Here is a tiny trained network, its code and every weight. The questions are about switching its units off for an input and a class, where a switched-off unit gives its printed mean instead of its output.

import numpy as np


def w(rows, s, z=0):
    codes = np.array(rows[::2]) - 128.0
    scale = np.full(codes.shape[1], s)
    scale[-1] = z or s
    return codes * scale


def f(y):
    return np.maximum(y, 0)


def log_softmax(a):
    a = a - a.max(-1, keepdims=True)
    return a - np.log(np.exp(a).sum(-1, keepdims=True))


def net(x, mask):
    res = np.array(x, float).reshape(1, 5) / 4 @ E
    y = f(res @ A[0][:, :-1].T + A[0][:, -1])
    res = res + np.where(mask, y, B[0][:, -1]) @ B[0][:, :-1]
    return log_softmax(res[-1] @ U[:, :-1].T + U[:, -1])


A, B = {}, {}
E = w([
[133,94,79,247],'x0',
[172,29,209,124],'x1',
[94,172,209,185],'x2',
[123,127,129,127],'x3',
[129,129,127,128],'x4',
],0.012)
A[0] = w([
[91,167,161,69,169],'n0',
[72,206,83,206,137],'n1',
[124,208,184,56,108],'n2',
[86,178,236,139,114],'n3',
[90,189,112,200,104],'n4',
[108,223,34,65,31],'n5',
[132,188,153,94,65],'n6',
[109,235,34,96,164],'n7',
[78,209,181,53,52],'n8',
[178,45,223,183,1],'n9',
[157,58,191,24,115],'n10',
[84,170,254,165,69],'n11',
[209,94,136,71,123],'n12',
[183,54,142,34,129],'n13',
[169,24,64,224,9],'n14',
[81,169,156,228,95],'n15',
[191,97,86,191,154],'n16',
[144,99,26,111,84],'n17',
],0.0088,0.0096)
B[0] = w([
[189,86,146,122,215],'n0',
[53,199,114,108,205],'n1',
[165,114,97,188,206],'n2',
[176,76,126,174,203],'n3',
[67,165,120,83,172],'n4',
[254,32,209,59,200],'n5',
[118,174,93,199,150],'n6',
[191,76,116,188,255],'n7',
[131,140,55,254,188],'n8',
[155,148,28,248,190],'n9',
[101,173,136,40,234],'n10',
[188,55,137,145,194],'n11',
[89,153,147,79,191],'n12',
[75,151,143,57,225],'n13',
[221,47,225,66,185],'n14',
[52,193,126,111,178],'n15',
[159,134,74,179,197],'n16',
[147,109,82,194,179],'n17',
],0.0099,0.0098)
U = w([
[253,48,215,82,254],'0',
[175,135,48,226,113],'1',
[2,235,147,43,26],'2',
],0.0089,0.0019)

Each question gives the input, the list of numbers given to net, and the class t.
The units are the neurons (one row each of A and B). Each row of codes is followed by its name. A weight is (code - 128) times the scale printed after its matrix; where a second scale follows, it is the last column's (A, B and U).
mask holds one flag per neuron, in row order. A switched-off neuron (its flag False) gives its mean, the last column of its row in B, instead of its output. The means were averaged over made-up inputs and are rounded, as every weight is.
A unit's drop is (log p(t) with every unit on - log p(t) with that unit switched off) / (log p(t) with every unit on - log p(t) with every unit switched off).
The circuit of an input: a set's keep is (log p(t) with only the set's units on - log p(t) with every unit switched off) / (log p(t) with every unit on - log p(t) with every unit switched off). Starting from the 12 units with the biggest drops (on a tie, the unit counted first), units are removed one at a time, each time the one whose removal leaves the highest keep (on an exact tie, the one counted first), for as long as the keep stays at least 0.8.
circuit, biggest first: the units of the circuit, biggest drop first
top k neurons: the k neurons with the biggest drops, biggest first
drop of u: that unit's drop, to one decimal
input [-3,-7,-2,-8,2], class 0: circuit, biggest first -> n5
input [-6,-2,1,4,3], class 1: top 4 neurons -> n8; n14; n2; n6
input [-6,0,6,1,0], class 1: top 2 neurons -> n8; n5
input [-1,-5,-2,-3,-7], class 0: top 3 neurons -> n5; n9; n8
input [-4,0,7,-5,-3], class 1: top 3 neurons -> n8; n5; n14
input [0,8,-8,-1,8], class 2: top 2 neurons -> n13; n10
input [0,-6,-2,-6,-1], class 0: top 3 neurons -> n5; n9; n8
input [4,1,-6,-3,4], class 0: top 2 neurons -> n14; n9
input [-4,-7,-5,5,-1], class 0: drop of n5 -> 3.0
input [0,-7,-5,0,8], class 0: drop of n5 -> 1.6
input [-2,2,-1,-4,-7], class 2: drop of n0 -> 0.0
